[  5  13  -1 -12  27  39   0   3   8   8 -32 -22   1  16  14 -29  83  14
  28  25 -16 -34 -22  50 -10 -29   9  -6  15  21  -8 -33 -23  17] => (91)
[  8   1 -36 -32  27 -12 -15   1   3   5 -11 -10   7  17  24 -15  66  27
  41   8  -5  -9 -28  26  11   4  35 -20  23  14  -8 -37 -13 -11] => (26)
[ 56  38 -19 -40  31  68  29   2  33  18  -7  11  -4  63 -59 -74  -4   1
   8  55   2 -62  20  15  -1  -2   8  17  27  26   2 -51 -10 -17] => (162)
[ 20  -1  20 -32  20 -26 -16  23   6  28 -13 -21  19 -66 -16 -10   9  14
  12  38 -23 -24   8 -19 -15 -30  17 -29  24   6 -28   9  20 -34] => (55)
[ 47  25  23  18  25  36  12 -23   8  23 -29  45 -11  43   0   4 -39  -2
  -8  11   0 -28  46 -11 -21   0  16  26  -2   9  24  -5  42  10] => (145)
[ -6  15   8  -3   7   8  14  -7  -7  -7   7  25  11  49  -5 -52 -36   7
  27 -17  16  14  -5  19  66  25  -7   8 -27 -21  27  22  -1  43] => (162)
[  5   9  21  -8 -37  25  37  18  16 -16  24  21  16  43 -42 -72   9  -4
 -30  21  35 -25  18  17  22  22 -47  11  -1   8  -2 -47 -17 -10] => (138)
[ 45  11  -1 -23   9 -24  -3 -12 -15  54  -8  18  15  17   6 -45   6  26
 -18   9   6  -4  10  -6  -8  22   8   9   6 -14  29   1  33 -28] => (47)
[ 17  14   8  21  20  52  10 -39 -14 -26 -18  49 -19  66  59  44 -77 -14
  29 -41 -21  -6  -8  39  44 -23  18  26 -48  -4  28  24  15  67] => (138)
[ 14 -21   4   1   3 -58 -28  13 -30  36 -37   6  24 -50  43  54   0  18
  19 -26 -12  12  11 -15   2   0  15 -13   5 -11  -8  43  33  -1] => (138)
[  38   28   43  -23  -23   16   59    0   21    8   30   36   24   48
  -66 -114  -29    9  -65   42   31  -31   23    1    6   38  -65   27
   -9   -4   10  -33    0  -30] => (138)
[ 52  12   7 -18   3  -9  -3 -14 -10  46 -11  34  12  22   5 -21 -39   8
 -10   4  -3 -22  25 -21  -5  10  12  15   3 -13  26   3  43 -12] => (47)
[ 24   8 -11  -8   0  21 -23  -3  -8  20 -24  31   8  39  36  -1 -11  -9
  34 -10  -8 -35  23  10  11 -19  32   9   9   4  14 -23  25  11] => (47)
[ 10   1 -19  -1  21  24 -18  12   9  39 -25 -16   0  18  13  10  69   4
  -8  20  -2 -32  19  14 -52  -6  35   4  32  18  -5 -33  12 -19] => (154)
[ -5  12  -3 -15   9  12  -9 -32  -5 -33   2  34 -13  24  13  24 -94 -25
  78 -20 -37  -8 -32  17  67 -27  19   5 -30 -10   7   7  -3  54] => (189)
[-15  12   2  -5 -27  34  29   0  24 -30  25  10 -11  41 -44 -56   7 -22
  -7  25   9 -22   2  23  12  -6 -26   6  -6  14   6 -48 -26   8] => (189)
[-35  -5  28  10 -31  19  17  42  13 -30  32  -6  15  -5 -39 -45  46  -3
 -25  22  24 -11  19   5   1  -9 -21 -18   8  10 -21 -29 -13 -12] => (55)
[  2  17  28   7   1  47  25   9  18 -13  -1   1  10  46  -2 -71  30  15
 -33  26   2 -24  17  31  -4 -12 -26  15  -4  22  -1 -23  -6  -8] => (161)
[ 33  -2 -13 -37  23   0  -3 -14   4  18 -16 -21 -13 -23 -10   5  17  11
  -3  21 -12   3  -4 -13  -1   4   7 -18  12   9  -7  -3  -6 -27] => (130)
[ 13   8  21  19  16  47   0   6  11   0 -13   8  -9   8  12  26 -18 -17
  -7  20 -15 -38  36  -3 -30 -41  30   2   6  18   2   1  31  10] => (55)
[-13  -5 -24  10 -46   9  24  15  10   5  23  -5  -9  46 -45 -56  87  -1
 -34  25  41  -5  18  15 -30  31 -14   5  30  12   9 -63 -18 -21] => (189)
[-24 -10   7  12  39 -14 -23  -6 -16  18 -30 -19   3 -33  51  58  29  18
   0 -24 -35  17 -19  17 -10 -22  25 -10 -18 -10   5  44  12  25] => (154)
[-24  -1  50  -1 -25 -30  14  24  -2   0  32   7  36 -26 -34 -65   5  17
 -28  14  25   8  13 -20  15  17 -30 -15  -4 -20  -9  13  13 -17] => (55)
[-13  10  59  14   8 -18  18  29   6  -9  -6  26  36 -25   5 -14   3  10
 -46  -6 -12 -28  32 -18 -17 -14 -31 -10 -15   7   3  26  23 -12] => (26)
[ 28  15  10  19  20  45  14 -30  -1   6 -20  18 -17  48  25  10 -18  11
 -20  -3 -16  -9   7  10 -14 -10   8  25 -16   8  23  15  20  16] => (161)
[  5  -5 -44  -6  -4  23  10  -7   9 -10  23 -19 -30   7 -23   3  48   6
 -27  12   4   9 -24  15  -7  -2 -10  -6   1  14   2 -31 -32 -15] => (47)
[-50 -38 -67  21 -41  25  -1  -3 -13 -52  32 -20 -33  34  -3  46  88   1
   9 -43  47  66 -17  13  21  38  16 -22   4   5 -11 -41 -45  10] => (130)
[  11   10    1  -28  -11   10   42  -29   20  -30   38   17   -5   62
  -55 -113  -46    8   34    5   40   25  -33   25   99   39  -36    9
  -24  -23   20  -54  -41   25] => (145)
[ 29   7   5 -31  19  22   1  -1  10  16 -27  -9   1  10   0 -10  16   1
  -9  29 -17 -25  27  -5 -20  -8  11  -3  18  18  -5 -17  10 -24] => (130)
[-21 -14 -47  10  23   3 -33  -2 -44   0 -35  -3   5  42  60  46  21  30
  82 -57 -21  37 -23  43  58   1  66  -9  -2 -12   8  27   5  64] => (162)
[ 46  21  17  -8  41  23   0 -41 -17  28 -35  27 -11  45  60   2 -42  10
   4  -5 -48 -13 -12  39  14 -30  22  22 -35 -11  47  25  31  39] => (47)
[-13  -3 -58   1 -19  38  -9  17   8 -16   9  10  -8  59 -21  -4  11 -25
  65 -17  34  -7  18   7  32  16  18   0  26  10 -13 -47 -20  14] => (162)
[ 12  -9 -13 -20  19 -20 -34 -24 -26  19 -28  15   9  23  58  20 -25  12
  61 -32   0  32   1  -9  42  22  52  -4  -1 -19  14  21  34  20] => (130)
[-16  -8  -1 -12 -22 -31  17  26   8  -7  19   0  22 -11 -34 -37  65  17
 -22   3  23  -4  -3 -11  -5  28 -31 -18  18   3 -14 -35 -23 -33] => (26)
[ -5 -28 -70   6   4   1 -37 -12 -12  -4 -11 -21 -24   1  33  71  45   9
  65 -30   5  34 -26   5   3   0  44  -8  23  10 -23 -17 -14  -1] => (161)
[-28 -19   8  21  18 -39 -57   8 -28  17 -27  21  31 -24  73  79 -39  -8
  61 -60  -8  11  22 -24  13  -9  59  -7  -9 -24   0  52  57  32] => (154)
[ 17   5  44  17  20 -15 -25  22 -17  55 -62  22  37 -36  38  27  25   5
  10  -9 -17 -42  48 -24 -54 -26  17   0  22   4  -1  33  55  -1] => (91)
[ 31  15   7  -9   8  45  32 -10  33 -13  18  -2 -23   1 -51 -19 -10  -1
 -35  36  -7 -27  -2  -2 -19 -19 -36  10  -5  26 -14 -20 -21 -35] => (161)
[ -6  -4  13  14  18   0  -8  14  17   3  10   8   2 -59 -28  71 -34 -22
 -27  -3  -4 -26  32 -54 -41 -16   3  -3  -1   7 -15  24  24 -26] => (154)
[ 38  43  22 -17  54  63  10 -22   6   9 -44  36   6  71  26 -30 -80  -6
  45   7 -41 -50  19  33  37 -33  26  24 -23   3  31  18  27  54] => (162)
[-12 -11 -17  16   0  -6  -1 -16 -14   7 -15 -15 -26 -11  13  38  46   5
 -11  -7 -20  18 -16  18 -17 -11  12  -7  -5   3  15  12  -6  19] => (189)
[-11 -12  -4  18 -21   9  -7  29   8   3   0  15   9 -21 -25  27  46 -18
  13  -2  27 -25  29 -28 -39  -7   0  -5  30  15 -28 -22   1 -13] => (91)
[-16  -6 -37  -8 -16  17   4  -9  16 -38  27   2 -32   0 -41  23 -16 -32
  38  -1   0  -4 -22  -2  23 -14  -3  -6   1  11 -13 -36 -35   7] => (189)
[  0   1  33  27  30  -6  -2 -14 -23  11 -40  12   3   4  46  20  16  31
   4 -23 -24  25   6  24  10 -14  15   2 -26  -7  20  39  29  37] => (145)
[ 10  13   0   1  29  19   6   7  -2  11 -23   4   9  20   3 -11 -11  12
   4   3 -15 -12  17  12  11  -5  11   3  -3   5  10  26  12  21] => (162)
[  2  -3  -5 -12   7  -1   1 -14  -3  -6   1 -24  -1   1   4 -22  40  35
   8   7  -5  25 -36  28  16   4  -8  -7  -9   0 -10  -4 -18  -6] => (161)
[ 25  15   8  -9  16  15   2   1  14  23 -10  11   6  -9 -22 -20  12  -4
   7  22   7 -38   9 -13 -26  -5  -2   3  16  13  -7 -11   6 -15] => (91)
[-10  -6  19 -31 -25 -48  -8  18 -12  16   8   1  39 -26  -4 -67  35  22
   8   0   7   7  -9   7  36   8 -28 -19  -6 -19  -2  -7  -2 -19] => (47)
[ 12   7  28  17  39  13 -14   2   1  -9 -35  35  14  -1  57  76 -58 -14
  26 -25 -51 -52  28 -12  -9 -52  32   0 -10  14   4  28  44  25] => (26)
[-27 -27 -30  -6  -8 -33 -49  33 -17   3 -25 -12  25 -48  23  39  65   2
  95 -32   8   5 -11  -3   5 -13  34 -31  33   2 -46 -14 -11   6] => (91)
[-16  -7  -7  -6 -37  -3   2  21   3 -11  31  15  19   7 -26 -40  13  -4
  -6  -6  27  -3  14 -10  22  11 -26  -6   4  -3  -5 -33  -7 -19] => (47)
[ 37  18   9 -27  19  27   6  18  22  21 -13  -3   7  -1 -12 -38  18   2
 -35  52 -30 -58  26  10 -33 -41  -6   1  15  32  -3 -25   8 -37] => (47)
[  6 -17 -23  17  -5  14   4   2   6 -17   8  -3 -22 -17  -5  66 -11 -16
 -12  -6   3  -1   5  -6  -5  -8  -6  -5  -2  16 -12   1  -9  -1] => (138)
[-16  11  29  37 -16  40  39  16  11 -23  18  37   5  22 -50   0 -50 -21
 -43 -15  17 -18  46 -24  11   5 -46  14 -22  -1  15  19   3  22] => (162)
[ -6 -39 -38   8   4 -56 -47  30 -21  13 -32 -30   8 -85  21  87  33  21
  37 -39  -4  28   3 -47 -21  -3  28 -28  32   7 -40  29   7 -29] => (161)
[-19   3 -16 -12  21   6 -13 -22 -12  12  -8  -2   3  55  42 -27  39  18
  29 -12   5  24 -28  48  25  19  36   7 -11 -18  18 -11   0  32] => (154)
[ 18   0  24  36  25   8 -11   6  -7  39 -33  -4  -5 -35  30  55  12   7
 -55  15 -18 -22  50 -28 -76 -27  38  -4   8  14  12  51  60 -10] => (55)
[ 12  -2   6 -22  12 -36 -11   5  -8  36 -24 -20  18 -60 -15 -12  57  25
  14   9  -3  -6 -17 -10 -21   3  -9 -22  18  -4 -18   8  -4 -20] => (91)
[ 32  31  48  -4  15  44  33 -17  19   1  19  33  -3  31 -30 -57 -63  -3
 -35  39   3 -33  18  -3   3  -9  -2  15 -20  -2  24   2  26   5] => (55)
[ 35  26  35 -29  15  -6  20  -1  13   7   4  49  30  26 -18 -51 -44   7
   4  10   0 -44  17 -20  12   9  -7   8  -1  -3  10 -17  25 -15] => (26)
[ -6  -2 -16 -11   3  14   0  16  20 -31  11  18   4  17   0   7  11 -11
  36  -3  -1 -34  -2   5  13 -18  11 -11  10  19 -20 -41 -16  -4] => (26)
[ -2  -8 -11  25  -5  22  24 -23   2 -19  21  -6 -29   6 -22  20  21  14
 -39 -13  16  36 -19  -1  -9  17 -27   8 -19   2   6   2 -19  -6] => (161)
[-23  -3  31  27  -4   9  23  17  19  -1  27   3   5 -26 -40   2  18  -7
 -79   9  22 -10  30 -26 -39   7 -35   3 -10   1   2   6   4 -23] => (154)
[  2 -16 -18 -26   4 -25 -45  19 -12  20 -20  -9  22 -27  25   8   6   5
  81   0  -3  -7   2  -9  26 -14  59 -27  38  -6 -27 -13  19   2] => (55)
[ 30  -9   8  12   1  -9 -31  12 -13  53 -46   6  21 -25  24  63  12   2
 -24  -8   3 -30  89 -68 -71   9  41  -6  40  12   0  19  75 -43] => (130)
[-56 -20   9  14 -54 -34   7  15  -8  -7  47  19  28   6 -39 -38  32  -2
 -18 -36  71  39   8 -22  22  67 -33  -1  -6 -37   1 -20 -10  -6] => (154)
[ -3 -13 -18 -29 -35 -41  -5  10  -8  -5  25   9  26   7 -17 -44  -8  10
  40  -9  40  23 -16   1  62  45 -15 -11   7 -17 -17 -23 -10  -9] => (138)
[-23   0  33  26 -24   4  20   5  -1 -15  17  30   4 -14 -30   2   1 -13
 -13 -21  26  -1   3 -21   1   9 -38   4 -22  -9   2  17  -9  19] => (91)
[ 51  26  20 -12  25  25  27 -48  -3  13  -1  38 -20  37   4 -12 -70   2
 -25   2 -27 -10 -14   9  14 -11  -8  26 -44 -15  47  21  19  21] => (47)
[ 13  -2   2 -18  40  -9 -28  -2 -14  33 -38 -24   3 -27  46   5  38  24
  36  15 -30  -4 -15  22   0 -34  48 -21  14   0  -6  17  19   5] => (55)
[ 38   7  31 -18  34 -16 -14   2 -15  35 -59   7  20 -31  49  31 -24  17
  11   6 -52 -26   9  11  -1 -36  14  -4  -7   6  -3  42  35  10] => (138)
[ 20   5  64   4  -9 -43   0   9 -21  37 -15  46  37 -41   5  -1 -59   5
 -39 -18 -17 -16  42 -46  -6  -7 -27   5 -23 -24  24  56  54  -9] => (47)
